Below are the code and all the weights of a small trained network. Each question names an input and a class and asks about switching units off, where a switched-off unit gives its printed mean instead of its output.

import numpy as np


def w(rows, s, z=0):
    codes = np.array(rows[::2]) - 128.0
    scale = np.full(codes.shape[1], s)
    scale[-1] = z or s
    return codes * scale


def norm(h):
    return h / np.sqrt((h * h).mean(-1, keepdims=True) + 1e-5)


def f(y):
    return np.maximum(y, 0)


def log_softmax(a):
    a = a - a.max(-1, keepdims=True)
    return a - np.log(np.exp(a).sum(-1, keepdims=True))


def net(x, mask):
    res = np.array(x, float).reshape(1, 3) / 4 @ E
    u = 0
    for l in range(3):
        y = f(norm(res) @ A[l][:, :-1].T + A[l][:, -1])
        res = res + np.where(mask[u : u + 5], y, B[l][:, -1]) @ B[l][:, :-1]
        u += 5
    return log_softmax(norm(res)[-1] @ U[:, :-1].T + U[:, -1])


A, B = {}, {}
E = w([
[62,36,95],'x0',
[172,236,206],'x1',
[23,127,254],'x2',
],0.0073)
A[0] = w([
[136,154,118,103],'0.n1',
[167,174,77,94],'0.n2',
[172,66,89,3],'0.n3',
[122,106,100,188],'0.n4',
[108,127,247,168],'0.n5',
],0.016,0.0018)
B[0] = w([
[177,184,166,155],'0.n1',
[141,9,146,220],'0.n2',
[120,193,94,205],'0.n3',
[88,138,134,177],'0.n4',
[120,46,113,254],'0.n5',
],0.012,0.0076)
A[1] = w([
[255,86,128,174],'1.n1',
[147,98,138,25],'1.n2',
[76,223,142,10],'1.n3',
[108,114,171,38],'1.n4',
[135,133,79,18],'1.n5',
],0.0088,0.0013)
B[1] = w([
[249,139,141,254],'1.n1',
[144,181,123,156],'1.n2',
[124,118,144,132],'1.n3',
[77,119,90,154],'1.n4',
[125,148,96,155],'1.n5',
],0.011,0.0055)
A[2] = w([
[2,113,116,2],'2.n1',
[42,112,194,200],'2.n2',
[214,132,237,36],'2.n3',
[126,161,127,108],'2.n4',
[217,39,10,106],'2.n5',
],0.0079,0.0025)
B[2] = w([
[180,148,207,172],'2.n1',
[124,32,212,189],'2.n2',
[184,211,34,185],'2.n3',
[128,121,44,129],'2.n4',
[33,255,200,255],'2.n5',
],0.007,0.0068)
U = w([
[111,64,194,253],'0',
[92,196,72,68],'1',
[251,191,168,64],'2',
],0.018,0.0019)

Each question gives the input, the list of numbers given to net, and the class t.
The units are the neurons (one row each of A and B). Each row of codes is followed by its name. A weight is (code - 128) times the scale printed after its matrix; where a second scale follows, it is the last column's (A, B and U).
mask holds one flag per neuron, layer by layer. A switched-off neuron (its flag False) gives its mean, the last column of its row in B, instead of its output. The means were averaged over made-up inputs and are rounded, as every weight is.
A unit's drop is (log p(t) with every unit on - log p(t) with that unit switched off) / (log p(t) with every unit on - log p(t) with every unit switched off).
unit that matters most: the unit with the biggest drop
top k neurons: the k neurons with the biggest drops, biggest first
top k neurons in layer l: the k neurons of layer l with the biggest drops, biggest first
drop when u is switched off: that unit's drop, to one decimal
input [-7,4,8], class 0: unit that matters most => 0.n5
input [-5,-8,-6], class 1: top 3 neurons => (0.n3 2.n5 0.n4)
input [2,3,0], class 0: top 2 neurons => (0.n5 0.n3)
input [8,6,-4], class 1: top 2 neurons in layer 0 => (0.n3 0.n4)
input [-3,8,5], class 0: top 2 neurons => (1.n1 0.n5)
input [7,3,-8], class 1: top 3 neurons in layer 0 => (0.n3 0.n4 0.n1)
input [-5,4,5], class 0: top 2 neurons => (1.n1 0.n5)
input [5,3,-5], class 1: top 3 neurons in layer 2 => (2.n5 2.n1 2.n2)
input [-6,-6,0], class 1: drop when 2.n5 is switched off => 0.0
input [2,7,2], class 0: drop when 1.n1 is switched off => 0.2
input [-8,6,8], class 0: drop when 2.n2 is switched off => 0.1
